Below is a small trained network, with its code and all its weights. Each question gives an input and a class and asks what happens when units are switched off, that is, made to give their printed mean instead of their output.

import numpy as np


def w(rows, s, z=0):
    codes = np.array(rows[::2]) - 128.0
    scale = np.full(codes.shape[1], s)
    scale[-1] = z or s
    return codes * scale


def f(y):
    return y / 2 * (1 + np.tanh(0.7978845608 * (y + 0.044715 * y**3)))


def log_softmax(a):
    a = a - a.max(-1, keepdims=True)
    return a - np.log(np.exp(a).sum(-1, keepdims=True))


def net(x, mask):
    res = np.array(x, float).reshape(1, 5) / 4 @ E
    y = f(res @ A[0][:, :-1].T + A[0][:, -1])
    res = res + np.where(mask, y, B[0][:, -1]) @ B[0][:, :-1]
    return log_softmax(res[-1] @ U[:, :-1].T + U[:, -1])


A, B = {}, {}
E = w([
[162,105,48,2,6,176,139,94,152,45],'x0',
[102,1,157,125,83,71,81,49,68,76],'x1',
[90,100,19,147,154,38,242,70,105,145],'x2',
[128,129,145,143,106,134,150,132,121,135],'x3',
[138,163,113,131,126,142,108,100,92,120],'x4',
],0.0098)
A[0] = w([
[168,66,108,68,91,43,180,93,103,102,17],'n0',
[159,163,56,70,35,164,201,110,178,58,7],'n1',
[43,55,90,96,151,170,229,79,94,87,255],'n2',
[124,101,101,152,127,70,219,59,148,98,49],'n3',
[128,173,170,171,148,210,97,171,132,156,31],'n4',
[122,55,123,84,81,159,48,60,141,56,62],'n5',
[49,32,186,146,125,58,95,38,67,67,121],'n6',
[80,163,157,110,84,200,105,99,158,102,51],'n7',
[203,48,151,54,54,179,68,115,144,68,101],'n8',
[187,66,180,100,22,156,95,139,116,1,92],'n9',
[68,63,44,126,107,127,187,68,129,157,222],'n10',
[178,144,204,92,150,185,79,169,148,139,160],'n11',
[149,180,215,117,91,156,54,196,125,178,55],'n12',
[201,237,113,80,149,160,162,158,227,146,55],'n13',
[121,134,234,214,181,74,95,115,104,159,47],'n14',
[98,106,150,90,13,152,98,116,69,149,112],'n15',
[147,88,123,90,183,127,131,137,140,110,132],'n16',
[118,167,91,147,199,154,174,152,112,127,104],'n17',
[155,204,130,130,147,191,134,165,217,128,139],'n18',
[175,139,20,32,10,165,179,103,195,89,121],'n19',
[64,124,162,146,164,79,170,101,63,132,24],'n20',
[100,104,181,191,197,127,81,124,113,117,47],'n21',
[153,150,106,159,205,136,186,133,120,215,142],'n22',
[212,56,148,89,76,160,89,142,131,79,95],'n23',
[77,57,160,190,100,82,95,61,95,80,47],'n24',
[160,155,237,127,137,192,63,169,156,90,230],'n25',
[98,204,112,144,161,120,195,119,185,194,111],'n26',
[171,121,162,110,52,171,96,141,126,127,48],'n27',
[97,147,172,155,122,64,73,140,135,99,171],'n28',
],0.0074,0.005)
B[0] = w([
[237,140,120,104,63,76,108,162,148,77,181],'n0',
[77,104,219,129,177,253,73,28,24,246,205],'n1',
[45,172,100,186,183,174,128,89,97,135,222],'n2',
[125,64,177,85,74,145,80,53,56,95,179],'n3',
[42,152,58,175,149,171,164,140,116,133,179],'n4',
[194,149,95,156,132,74,189,169,173,74,209],'n5',
[112,71,197,56,93,199,35,73,79,140,239],'n6',
[158,143,96,135,107,113,146,139,178,144,154],'n7',
[172,211,19,197,167,86,238,201,144,99,234],'n8',
[160,174,69,186,151,53,184,203,164,107,233],'n9',
[65,121,166,134,156,204,101,84,174,117,220],'n10',
[126,103,124,98,132,186,76,83,81,114,206],'n11',
[70,106,156,89,161,207,54,129,123,185,197],'n12',
[114,37,218,57,101,122,46,42,111,151,205],'n13',
[186,70,175,43,84,193,97,23,111,135,209],'n14',
[185,183,76,146,124,59,132,178,146,129,183],'n15',
[92,98,71,106,104,105,77,134,211,141,132],'n16',
[130,177,87,169,158,84,165,184,169,103,170],'n17',
[108,86,154,115,89,182,122,37,81,180,205],'n18',
[139,58,217,45,107,205,50,48,40,154,254],'n19',
[90,187,113,168,178,166,200,214,129,103,166],'n20',
[169,22,176,53,114,110,81,71,153,176,174],'n21',
[68,150,69,192,94,90,198,186,145,67,208],'n22',
[123,178,114,169,144,85,161,134,158,66,197],'n23',
[89,88,207,158,84,225,78,80,143,188,193],'n24',
[163,55,215,56,71,173,19,51,64,154,241],'n25',
[100,190,92,179,135,66,163,213,117,101,195],'n26',
[200,150,91,159,127,90,141,191,186,112,167],'n27',
[77,175,151,165,138,165,143,99,140,160,164],'n28',
],0.006,0.012)
U = w([
[46,123,185,109,190,185,101,105,129,166,136],'0',
[181,70,192,43,64,110,87,83,129,113,253],'1',
[119,226,45,213,180,12,236,254,201,66,212],'2',
],0.0079,0.00069)

Each question gives the input, the list of numbers given to net, and the class t.
The units are the neurons (one row each of A and B). Each row of codes is followed by its name. A weight is (code - 128) times the scale printed after its matrix; where a second scale follows, it is the last column's (A, B and U).
mask holds one flag per neuron, in row order. A switched-off neuron (its flag False) gives its mean, the last column of its row in B, instead of its output. The means were averaged over made-up inputs and are rounded, as every weight is.
A unit's drop is (log p(t) with every unit on - log p(t) with that unit switched off) / (log p(t) with every unit on - log p(t) with every unit switched off).
The circuit of an input: a set's keep is (log p(t) with only the set's units on - log p(t) with every unit switched off) / (log p(t) with every unit on - log p(t) with every unit switched off). Starting from the 12 units with the biggest drops (on a tie, the unit counted first), units are removed one at a time, each time the one whose removal leaves the highest keep (on an exact tie, the one counted first), for as long as the keep stays at least 0.8.
circuit, biggest first: the units of the circuit, biggest drop first
unit that matters most: the unit with the biggest drop
k most important neurons: the k neurons with the biggest drops, biggest first
drop when u is switched off: that unit's drop, to one decimal
input [4,-1,2,-4,-5], class 0: circuit, biggest first -> n25, n1
input [-7,6,-8,1,0], class 1: circuit, biggest first -> n14
input [-8,2,0,4,0], class 1: 2 most important neurons -> n14, n21
input [8,-6,1,2,-3], class 0: 2 most important neurons -> n1, n25
input [3,-1,8,-4,4], class 0: 2 most important neurons -> n2, n10
input [-7,3,-1,-6,5], class 1: 3 most important neurons -> n14, n21, n2
input [-3,2,-6,-6,-3], class 1: 2 most important neurons -> n25, n2
input [8,-6,2,-8,2], class 0: 2 most important neurons -> n1, n25
input [5,-5,7,3,4], class 0: 2 most important neurons -> n1, n2
input [1,-7,-8,-4,0], class 1: 3 most important neurons -> n25, n13, n2
input [5,2,-5,-1,3], class 2: 2 most important neurons -> n8, n9
input [-5,2,-7,-3,-1], class 1: 4 most important neurons -> n25, n14, n21, n2
input [-7,3,-3,7,-1], class 1: 3 most important neurons -> n14, n21, n2
input [-7,6,-5,6,-7], class 1: 2 most important neurons -> n14, n21
input [3,0,8,-2,6], class 0: 2 most important neurons -> n2, n10
input [6,7,-7,1,-4], class 2: unit that matters most -> n8
input [0,-7,8,0,-4], class 2: 2 most important neurons -> n26, n22
input [-8,6,-2,-2,-8], class 1: 2 most important neurons -> n14, n21
input [4,-2,4,1,-2], class 0: drop when n2 is switched off -> 0.3
input [1,2,0,2,-8], class 2: drop when n11 is switched off -> 0.1
input [3,5,0,5,2], class 2: drop when n8 is switched off -> 0.2
input [-7,6,-2,0,-6], class 1: drop when n21 is switched off -> 0.2
